Below are the code and all the weights of a small trained network. Each question names an input and a target symbol and asks about switching units off, where a switched-off unit gives its printed mean instead of its output.

import numpy as np


def w(rows, s, z=0):
    codes = np.array(rows[::2]) - 128.0
    scale = np.full(codes.shape[1], s)
    scale[-1] = z or s
    return codes * scale


def norm(h):
    return h / np.sqrt((h * h).mean(-1, keepdims=True) + 1e-5)


def softmax(a):
    e = np.exp(a - a.max(-1, keepdims=True))
    return e / e.sum(-1, keepdims=True)


def log_softmax(a):
    a = a - a.max(-1, keepdims=True)
    return a - np.log(np.exp(a).sum(-1, keepdims=True))


def net(x, mask):
    ids = ['γεμστφω'.index(c) for c in x.split()]
    T = len(ids)
    res = E[ids] + P[:T]
    u = 0
    for l in range(2):
        r = norm(res)
        for j in range(3):
            rows = slice(4 * j, 4 * j + 4)
            q, k, v = (r @ M[l][rows].T for M in (Q, K, V))
            z = softmax(np.where(np.tri(T) > 0, q @ k.T / 4**0.5, -1e9)) @ v
            o = O[l][rows]
            res = res + np.where(mask[u + j], z, o[:, -1]) @ o[:, :-1]
        u += 3
    return log_softmax(norm(res)[-1] @ U[:, :-1].T + U[:, -1])


Q, K, V, O = {}, {}, {}, {}
E = w([
[119,125,183,173,145,65,88,3],'γ',
[206,113,88,93,155,29,176,108],'ε',
[154,89,196,19,38,95,43,176],'μ',
[203,87,176,160,254,82,108,158],'σ',
[173,126,70,63,202,178,125,138],'τ',
[97,191,190,112,190,119,212,114],'φ',
[137,201,72,123,189,154,81,93],'ω',
],0.0089)
P = w([
[254,150,185,162,175,195,135,82],'0',
[230,138,153,152,181,178,136,94],'1',
[211,142,156,130,168,154,130,108],'2',
[192,147,154,120,159,136,125,121],'3',
[174,147,149,119,150,127,118,138],'4',
[155,148,151,113,144,118,117,145],'5',
[138,148,149,112,136,112,114,158],'6',
[119,150,147,107,133,106,112,165],'7',
[97,155,146,105,126,105,107,171],'8',
[75,158,136,102,117,108,97,178],'9',
[51,158,134,101,112,112,92,187],'10',
[23,156,122,93,99,118,77,195],'11',
[9,155,134,70,108,99,70,190],'12',
],0.0054)
Q[0] = w([
[81,195,217,101,108,142,172,59],'L0H1',
[89,118,120,125,210,57,182,113],'L0H1',
[191,254,181,4,202,30,106,144],'L0H1',
[126,3,52,134,75,147,168,144],'L0H1',
[105,116,170,186,88,170,110,114],'L0H2',
[105,156,144,74,89,96,73,122],'L0H2',
[91,103,111,67,150,141,174,127],'L0H2',
[135,155,158,88,152,163,64,121],'L0H2',
[114,196,123,111,150,108,140,122],'L0H3',
[175,177,154,75,177,86,108,123],'L0H3',
[71,123,210,143,115,207,147,126],'L0H3',
[114,98,150,131,89,169,130,125],'L0H3',
],0.0087)
K[0] = w([
[155,85,165,87,17,121,67,176],'L0H1',
[74,148,153,106,119,154,71,154],'L0H1',
[2,77,92,130,112,86,101,203],'L0H1',
[193,157,138,165,169,145,152,92],'L0H1',
[113,152,104,154,182,156,126,84],'L0H2',
[117,95,120,146,86,90,86,39],'L0H2',
[139,136,148,48,112,171,108,113],'L0H2',
[57,71,161,131,89,163,89,97],'L0H2',
[100,136,158,68,147,110,119,164],'L0H3',
[80,94,114,98,68,98,93,191],'L0H3',
[104,146,94,135,166,89,149,142],'L0H3',
[161,114,66,204,200,105,154,126],'L0H3',
],0.0082)
V[0] = w([
[118,89,135,102,82,113,159,178],'L0H1',
[97,66,133,168,130,122,106,112],'L0H1',
[127,142,171,171,70,102,78,78],'L0H1',
[168,103,90,187,122,2,166,119],'L0H1',
[59,134,126,135,113,179,86,79],'L0H2',
[43,102,40,204,124,117,177,99],'L0H2',
[146,193,130,181,196,122,143,167],'L0H2',
[96,197,117,75,110,116,82,157],'L0H2',
[157,90,110,165,94,139,168,108],'L0H3',
[144,126,183,77,57,96,125,180],'L0H3',
[151,167,165,116,110,143,161,106],'L0H3',
[141,184,101,81,129,122,206,129],'L0H3',
],0.0065)
O[0] = w([
[149,75,67,165,114,110,98,86,93],'L0H1',
[135,161,58,195,100,77,138,120,82],'L0H1',
[250,192,116,56,140,143,141,209,107],'L0H1',
[93,153,88,56,254,110,136,86,114],'L0H1',
[167,170,41,137,165,52,159,182,62],'L0H2',
[134,158,141,181,232,147,137,117,1],'L0H2',
[102,111,56,99,149,179,116,77,192],'L0H2',
[140,146,162,91,206,40,151,179,110],'L0H2',
[110,131,121,207,177,167,219,176,87],'L0H3',
[97,127,132,86,99,158,30,163,145],'L0H3',
[212,82,131,85,41,208,128,132,168],'L0H3',
[111,78,107,177,170,113,54,74,162],'L0H3',
],0.0044,0.0077)
Q[1] = w([
[128,125,145,93,174,190,88,165],'L1H1',
[137,56,134,70,112,88,42,97],'L1H1',
[113,142,117,91,212,102,102,97],'L1H1',
[78,161,137,24,108,88,33,25],'L1H1',
[99,118,122,138,197,88,108,102],'L1H2',
[143,168,195,92,73,128,120,217],'L1H2',
[197,146,240,42,77,164,81,135],'L1H2',
[55,124,45,210,176,147,187,50],'L1H2',
[125,91,255,73,122,120,32,74],'L1H3',
[77,119,178,100,125,155,175,111],'L1H3',
[172,107,166,17,44,172,11,74],'L1H3',
[172,69,133,177,72,123,170,173],'L1H3',
],0.0094)
K[1] = w([
[65,129,165,60,36,20,158,56],'L1H1',
[60,142,162,89,104,135,47,208],'L1H1',
[153,101,99,118,92,20,81,166],'L1H1',
[46,108,124,92,145,64,89,209],'L1H1',
[149,14,109,137,156,76,179,164],'L1H2',
[85,230,35,159,104,77,114,89],'L1H2',
[99,223,171,160,132,99,46,121],'L1H2',
[118,16,170,61,149,194,186,162],'L1H2',
[19,133,51,70,94,76,100,237],'L1H3',
[151,97,62,131,119,82,9,178],'L1H3',
[48,169,194,88,122,54,110,254],'L1H3',
[180,203,155,90,136,232,147,106],'L1H3',
],0.0078)
V[1] = w([
[100,152,102,105,52,146,247,16],'L1H1',
[145,128,68,96,79,87,207,203],'L1H1',
[109,125,119,117,131,6,156,89],'L1H1',
[71,160,114,56,118,156,98,169],'L1H1',
[96,96,211,104,57,22,167,81],'L1H2',
[190,88,145,237,125,61,166,40],'L1H2',
[129,137,168,92,172,144,181,229],'L1H2',
[92,210,144,144,154,139,88,114],'L1H2',
[24,198,194,131,123,192,253,102],'L1H3',
[80,114,113,117,65,63,164,94],'L1H3',
[84,212,44,140,79,160,69,97],'L1H3',
[74,166,204,172,184,82,150,163],'L1H3',
],0.0063)
O[1] = w([
[188,112,150,151,171,97,121,135,147],'L1H1',
[110,100,139,156,159,135,105,31,1],'L1H1',
[186,101,127,132,190,159,121,87,70],'L1H1',
[147,108,154,220,78,105,167,100,191],'L1H1',
[154,96,59,183,125,218,203,99,175],'L1H2',
[84,142,125,213,78,172,141,107,132],'L1H2',
[127,50,108,83,159,136,181,148,33],'L1H2',
[157,192,150,131,138,121,128,199,145],'L1H2',
[147,48,195,101,46,173,107,144,102],'L1H3',
[191,137,187,125,165,191,156,98,103],'L1H3',
[165,156,185,182,139,68,104,139,66],'L1H3',
[160,103,109,1,60,161,122,136,21],'L1H3',
],0.0074,0.0049)
U = w([
[51,112,132,231,86,82,142,102,197],'γ',
[167,123,74,108,116,76,131,80,125],'ε',
[177,66,175,75,61,196,67,89,120],'μ',
[101,116,164,91,232,168,72,1,221],'σ',
[25,152,52,33,107,157,131,99,46],'τ',
[240,211,76,131,157,165,225,204,180],'φ',
[144,198,187,93,168,49,94,143,8],'ω',
],0.0069,0.0011)

Each question gives the input, a string of symbols that net reads in full, and the target symbol t.
The units are the heads (4 rows each of Q, K, V and O). Each row of codes is followed by its name. A weight is (code - 128) times the scale printed after its matrix; where a second scale follows, it is the last column's (O and U).
mask holds one flag per head, layer by layer. A switched-off head (its flag False) gives its mean, the last column of its rows in O, instead of its output. The means were averaged over made-up inputs and are rounded, as every weight is.
A unit's drop is (log p(t) with every unit on - log p(t) with that unit switched off) / (log p(t) with every unit on - log p(t) with every unit switched off).
The circuit of an input: a set's keep is (log p(t) with only the set's units on - log p(t) with every unit switched off) / (log p(t) with every unit on - log p(t) with every unit switched off). Starting from all 6 units, units are removed one at a time, each time the one whose removal leaves the highest keep (on an exact tie, the one counted first), for as long as the keep stays at least 0.8.
circuit, biggest first: the units of the circuit, biggest drop first
most important unit: the unit with the biggest drop
which heads matter: for each layer, one digit per head in row order, 1 if its drop is at least 0.15 and else 0, layers parted by /
input φ ε φ τ γ φ μ, target γ: circuit, biggest first -> [L1H2, L1H3]
input μ γ ε, target γ: circuit, biggest first -> [L1H2]
input φ σ γ, target τ: which heads matter -> 101 / 101
input τ φ τ ω, target γ: which heads matter -> 111 / 001
input μ ω σ γ τ ε σ, target γ: circuit, biggest first -> [L0H2, L1H1, L1H3, L0H3]
input τ ω τ γ φ φ σ ω φ φ φ, target μ: circuit, biggest first -> [L1H3, L0H3]
input ε ω γ, target ω: which heads matter -> 110 / 100
input σ τ γ σ, target φ: circuit, biggest first -> [L1H1, L1H2]
input σ ε ε σ φ γ τ σ, target γ: circuit, biggest first -> [L1H2, L0H3]
input φ τ ε φ γ ω, target φ: which heads matter -> 011 / 100
input τ σ φ φ φ σ γ σ, target φ: circuit, biggest first -> [L1H2, L0H1]
input φ ε ω φ, target ω: which heads matter -> 100 / 111
input μ σ ε ε τ ε μ ω φ σ γ σ σ, target τ: which heads matter -> 000 / 101
input ε φ σ ε σ, target σ: most important unit -> L0H1
input σ ε φ τ φ τ, target μ: which heads matter -> 000 / 001
input φ φ ω σ φ ε σ γ, target τ: which heads matter -> 000 / 100
input φ σ σ σ ω σ ε τ γ σ ε ω, target σ: circuit, biggest first -> [L1H1, L0H3]
input σ μ φ μ φ φ φ φ ε ε σ, target σ: circuit, biggest first -> [L1H1, L0H1]
input ε ω γ φ τ τ σ ε φ φ ε, target μ: which heads matter -> 000 / 001
input ω ω ε μ ε, target ω: which heads matter -> 000 / 011
input σ γ ω, target φ: circuit, biggest first -> [L0H3]
input φ ω τ ε φ, target σ: circuit, biggest first -> [L0H1, L1H1]
input φ τ μ φ ε ω μ, target ω: which heads matter -> 000 / 011
input σ σ φ φ φ φ φ μ ε τ φ, target φ: which heads matter -> 100 / 011
input φ φ σ σ φ φ, target μ: which heads matter -> 011 / 001
input φ γ ε φ μ φ γ ε σ ω φ, target ω: which heads matter -> 000 / 010
input σ φ ε σ ε, target τ: circuit, biggest first -> [L1H1]
